Below are the code and all the weights of a small trained network. Each question names an input and a class and asks about switching units off, where a switched-off unit gives its printed mean instead of its output.

import numpy as np


def w(rows, s, z=0):
    codes = np.array(rows[::2]) - 128.0
    scale = np.full(codes.shape[1], s)
    scale[-1] = z or s
    return codes * scale


def f(y):
    return np.maximum(y, 0)


def log_softmax(a):
    a = a - a.max(-1, keepdims=True)
    return a - np.log(np.exp(a).sum(-1, keepdims=True))


def net(x, mask):
    res = np.array(x, float).reshape(1, 3) / 4 @ E
    y = f(res @ A[0][:, :-1].T + A[0][:, -1])
    res = res + np.where(mask, y, B[0][:, -1]) @ B[0][:, :-1]
    return log_softmax(res[-1] @ U[:, :-1].T + U[:, -1])


A, B = {}, {}
E = w([
[159,1,59],'x0',
[19,131,141],'x1',
[136,190,39],'x2',
],0.0062)
A[0] = w([
[187,117,214,1],'neuron 1',
[136,72,145,123],'neuron 2',
[146,154,106,74],'neuron 3',
[151,165,149,82],'neuron 4',
[128,90,71,93],'neuron 5',
[251,77,86,107],'neuron 6',
[119,119,96,160],'neuron 7',
[40,165,207,106],'neuron 8',
[208,96,141,135],'neuron 9',
[143,149,116,73],'neuron 10',
[120,116,130,89],'neuron 11',
[155,163,135,113],'neuron 12',
[100,127,77,40],'neuron 13',
[148,177,99,148],'neuron 14',
[124,160,188,205],'neuron 15',
[91,106,86,165],'neuron 16',
[21,112,153,149],'neuron 17',
[165,182,80,22],'neuron 18',
[105,158,196,175],'neuron 19',
[160,134,70,140],'neuron 20',
[186,22,128,170],'neuron 21',
[165,134,138,137],'neuron 22',
[132,97,137,123],'neuron 23',
[78,101,60,140],'neuron 24',
[124,167,126,96],'neuron 25',
[118,112,117,84],'neuron 26',
[145,112,162,82],'neuron 27',
[134,73,29,125],'neuron 28',
[174,108,112,105],'neuron 29',
[166,225,67,147],'neuron 30',
[63,88,51,183],'neuron 31',
[144,129,91,123],'neuron 32',
[149,74,135,141],'neuron 33',
[107,113,106,161],'neuron 34',
[109,122,201,103],'neuron 35',
[164,65,129,157],'neuron 36',
[139,142,134,123],'neuron 37',
],0.015,0.0033)
B[0] = w([
[85,70,188,173],'neuron 1',
[92,135,74,176],'neuron 2',
[119,95,142,145],'neuron 3',
[102,143,105,157],'neuron 4',
[111,79,116,179],'neuron 5',
[125,255,101,253],'neuron 6',
[142,106,117,159],'neuron 7',
[185,175,225,237],'neuron 8',
[127,203,166,205],'neuron 9',
[115,111,134,138],'neuron 10',
[133,130,116,131],'neuron 11',
[100,124,100,158],'neuron 12',
[180,146,131,147],'neuron 13',
[84,142,84,178],'neuron 14',
[88,111,175,210],'neuron 15',
[181,105,108,172],'neuron 16',
[213,145,172,216],'neuron 17',
[107,63,174,166],'neuron 18',
[115,124,209,212],'neuron 19',
[156,71,126,183],'neuron 20',
[124,217,49,254],'neuron 21',
[114,143,141,158],'neuron 22',
[106,130,100,154],'neuron 23',
[203,102,90,183],'neuron 24',
[98,158,129,158],'neuron 25',
[132,117,118,136],'neuron 26',
[119,122,166,148],'neuron 27',
[104,45,95,223],'neuron 28',
[134,170,105,172],'neuron 29',
[42,167,41,223],'neuron 30',
[222,92,77,205],'neuron 31',
[142,98,131,158],'neuron 32',
[98,160,96,185],'neuron 33',
[157,119,117,156],'neuron 34',
[159,105,175,182],'neuron 35',
[129,175,76,204],'neuron 36',
[118,129,117,141],'neuron 37',
],0.051,0.0072)
U = w([
[209,7,236,105],'0',
[3,154,133,205],'1',
[115,215,70,2],'2',
[205,197,142,206],'3',
[146,61,17,175],'4',
[120,63,124,51],'5',
],0.0052,0.0072)

Each question gives the input, the list of numbers given to net, and the class t.
The units are the neurons (one row each of A and B). Each row of codes is followed by its name. A weight is (code - 128) times the scale printed after its matrix; where a second scale follows, it is the last column's (A, B and U).
mask holds one flag per neuron, in row order. A switched-off neuron (its flag False) gives its mean, the last column of its row in B, instead of its output. The means were averaged over made-up inputs and are rounded, as every weight is.
A unit's drop is (log p(t) with every unit on - log p(t) with that unit switched off) / (log p(t) with every unit on - log p(t) with every unit switched off).
The circuit of an input: a set's keep is (log p(t) with only the set's units on - log p(t) with every unit switched off) / (log p(t) with every unit on - log p(t) with every unit switched off). Starting from the 12 units with the biggest drops (on a tie, the unit counted first), units are removed one at a time, each time the one whose removal leaves the highest keep (on an exact tie, the one counted first), for as long as the keep stays at least 0.8.
units of the circuit, in order: the units of the circuit, biggest drop first
most important unit: the unit with the biggest drop
top k neurons: the k neurons with the biggest drops, biggest first
drop of u: that unit's drop, to one decimal
input [0,-8,7], class 1: units of the circuit, in order : (neuron 18; neuron 30)
input [-7,-8,-6], class 0: most important unit : neuron 21
input [-8,7,6], class 3: top 4 neurons : (neuron 8; neuron 17; neuron 30; neuron 28)
input [-7,6,2], class 0: top 3 neurons : (neuron 6; neuron 21; neuron 19)
input [-1,-1,3], class 1: top 2 neurons : (neuron 31; neuron 24)
input [-4,6,7], class 3: top 3 neurons : (neuron 8; neuron 30; neuron 17)
input [5,8,-4], class 4: top 3 neurons : (neuron 6; neuron 9; neuron 31)
input [8,-5,8], class 4: top 2 neurons : (neuron 28; neuron 20)
input [-6,7,5], class 3: top 2 neurons : (neuron 30; neuron 8)
input [6,-8,-8], class 2: drop of neuron 11 : 0.0
input [1,8,5], class 0: drop of neuron 6 : 0.3
input [-1,-4,7], class 1: drop of neuron 30 : 0.1
